Two labels a row
[  1   0  -1   7   0  15  15   2  -2 -14   1 -14  -6   5  -5   1   3   0
   7 -10  -5  15  -4  -5  -2   1   9   1  -5   8   3   9   2  -3  -1   6
  -7  -5   0  -8 -11   0  10   0  -2   0  -3 -21  -2]  Q885/(51)
[  0  -6   9   2  -1  -1  10   6  -4 -10   1 -11  -5   9   0   5   3  -2
   4   5 -12  19   0  -6   1   3   7  -3  -8   5   0   6  -4   0 -19   3
  -9  -7  -1   0  -9   2   4  -7  -1   4  -4 -11  -4]  Q885/(51)
[  2  -2   3   4   0   8   9   5   2  -9   2 -14  -7   5   0   3  -3  -7
   4  -2  -6  17  -2  -4   0   4   6  -5  -5   3   3  11   0  -3  -1   4
  -8  -6   3  -5  -7   0   8  -9   3   3  -4 -15  -4]  Q885/(51)
[ -1  -3   1   2  17  33  25   3 -16 -26   2  -8  -6  11  -7   8  -3   0
  11   3  -2  25  -2   2   0   2  -9  -5  -1   4   1   2  -4  -2  -1   1
  -4   0  -2   5 -12   4  10  -9   0   6   0 -29 -10]  Q833/(51)
[ -1   0   2   5  -5  -5   9  -3   2  -5   0  -6  -2   1   0   1   3  -3
   2  -7  -7   4   6  -3  -1  -1  12  -2  -5   4   3  13   2  -3  -4   8
  -7  -6   1 -11  -5   0  10  -3  -2   0  -5 -19   1]  Q885/(51)
[  1  -5  -1  -4   5 -11 -11  -2   7  -2   2  -3  -6   6   1   6   0  -7
   0   3   4  30   1   1  10  -2   2   8  -7  -2   5 -14  -7   0  -3   4
 -23   2   1  -1  -1   1 -16 -10   0   2  -1 -11  -2]  Q846/(51)
[  5  -5  -1  -1   1  -7  10  -1  -2  -5  -3  -7  -7   2  -2  -1  -4 -11
  -2   6   0  13  -2   4   2  -1  -2   7   5   1   2  -5  -8  -1  -1   1
 -14   5  -5  -1  -2  -1   1   0   4   0  -3 -11   1]  Q846/(51)
[ -1  -1   3  -4  10   6   6  -1  -6 -17  -5   2   1  11   6   6  -4   0
   3   4  -2  12   3   2   0   1  -7   0   2   3  -2  -1  -6  -1  -1  11
   2  -2   2   5  -4   1  -4 -39  -3   7   3 -26  -4]  Q833/(51)
[ -1  -5   0   1  13  -1  10   0  -9 -19   4  -5  -2  12   1   8  -8  -7
   4  -9  -5  22  -2   4   2  -7   1   1   2   5   2   6  -6  -1  -4   8
 -12  -2  -8  -3  -8   0   8  -4  -7   9  -3 -39  -6]  Q833/(51)
[  0  -4   6   6   5  27  12   5  -1 -26   2  -6  -7   0   2   4   4   5
   4  -2 -12  12  -4  -6  -6   4   5  -3  -3   6   4  10   1  -2  -2   2
   2  -6  -2  -8 -10   0   3  -1  -1   2  -1 -13  -3]  Q885/(51)
[ -1  -1  -4  -1  -4  -3 -13  -6   5  18   0   5   3  -1  -3   5   1  -1
  -4   2  14   5   7   3   1   4   5  11  -7   2   3 -17   4   1  -4   4
  -4  -4   4   3   3   0 -15  -5  -1  -2   7   7   1]  Q846/(49)
[  2  -3   0   7  -1   6   4   2   9 -15   5  -6 -10   1   3   1   2  -7
  -2   0 -11  29  -2  -2   3   3   8  13  -6   5   6   2  -6   0  -1   5
 -13  -2  -5 -14  -5  -6  -7  -2   0  -8  -2 -25   0]  Q846/(51)
[ -4  -3   1  -1 -13 -23  -6   0  -4  15  -1  -3   8   1  -4   3   3   4
   2  -3   4 -15  -1  -2   2   0   7 -12  -7  -2   0   6   8   0   1   0
  -6 -10   4   4  -1  -2   7  -6  -1   2  -1  12  -2]  Q885/(49)
[  1  -5   1  -7  -4 -36   0   1  -1  21  -1  -1   6   0  -6   4   2  -2
   0  11  15   0   5   3   4  -2  -2   2  -8  -3  -2 -11  -2   2  -1  -1
 -15  -2   6  15   3   1 -17 -11   2   2  -1  22  -1]  Q846/(49)
[ -3  -3   0   0  -4 -27  -5   2  -6  18  -3 -11   5   1  -5   5   3   4
   4  -5   6 -12   0  -2   3  -5   7 -10 -10  -4  -1   2   3   3  -1  -1
 -13  -9   4   8  -3   1   8  -9  -5   5   1  21  -1]  Q885/(49)
[ -4  -1   8   3   1  -7  12   8   1 -13   1 -12  -5   5   1   1   1   3
   7  -4 -13   2  -3  -5   0  -1   4  -7  -1   3  -1  16  -3  -1   1  -1
  -8  -8  -5  -4  -5  -1  10   0   1   2  -4 -14  -2]  Q885/(51)
[ -1   1  -2  -3   5  -8  -1  -2  -8   5  -1   4   7   3  -1   3  -3   1
  -1  -5   9 -16  -1   7 -11  -2  -7  -2   9   1  -8   0   4   1   0  -2
   3   0   2   8   2   2   7   2  -3   3   2  -5   5]  Q833/(49)
[  4  -6   6   0   4   7  23   6  -2 -22   4  -9  -4   9  -3   9   1  -4
   2   4  -4  35   4   6  -1  10   5   7 -11  12   7   5  -1 -17  -5   9
 -12 -12   0  -6 -13  -1 -10 -11  -2  -1  -4 -32  -5]  Q846/(51)
[ -6  -5  -2   2  11  24   1  -7  -5 -12   2  -9  -7  19  -5   8  -3  -1
   6  -9  12  37   4   6   8   3   6   3  -9   6   6 -12   2  -3  -5  10
 -13  -2   0   5 -10   3  -5 -10  -1   6   3 -32  -7]  Q102/(51)
[  5   1   0   1 -10   1  25  -2  -5  -1  -2  -7   0  -3  -6   4   3  -4
   2   6   4  13   4   1  -1   0   4   2   0  11   3  -1  -2  -6  -4   7
 -10  -5   0  -3 -11   4   2  -4   1  -4  -4  -3   2]  Q846/(51)
[ -4  -4   5   1 -10 -38  -2   4  -2  24  -3 -20  -1   2  -4   1   6  -1
   4   2   8  -3   1  -3   8   2  11  -8 -16  -5   2   2   3  -3  -4   3
 -26  -3  11   0  -5   1   3 -12  -2   5  -3  24  -1]  Q846/(49)
[  6  -1  -4   1  -5   1  13  -3   3  -7   0  -5 -12   0  -1   4  -1  -9
   1   1   5  32   1   4   4   8   5   9   0   8   5  -6  -6  -1  -4   8
 -21   0   0 -12 -10   0  -2  -5   0  -8  -3 -23  -5]  Q846/(51)
[ -2  -4   5  -4  -7 -26 -10   3  -1  18  -1  -9   4   0  -3   0   4   6
   1   3   3 -13   0  -3   4   6   5  -5 -13  -7  -1   0   4  -5  -4  -3
  -8  -6   6  11  -3   0  -3  -9   1   1   0  28  -1]  Q885/(49)
[  2  -1   3   5  -1  12   2   5   6 -13   4  -9  -4   2   3  -3   3   6
   4  -9 -11   9  -5  -8  -5   1  11   8  -5   1   6  17  -1  -3   5   4
   1  -9  -3 -17  -3  -2   2   3   2  -4  -2 -11  -2]  Q885/(51)
[  0   0   0   1   8  29   2   1   0 -10   4   0  -4   0   2   2  -3  -1
   0  -3  -2  18   0   5   2   2  -3   5   0   3   3  -2  -1  -1   1   4
   3   4   5  -6  -3   0  -2   3   0   1   4 -16  -1]  Q102/(51)
[  5  -3   0   4   2  20  21  -1  -2 -10   1  -9 -10  -9  -4   3  -1  -6
   2  -4   3  28   1   2   0   6   5   0   0  10   6  -1  -2   1  -1  10
 -12   1  -1  -6 -13   6   4  -6  -1  -1   0 -26   0]  Q846/(51)
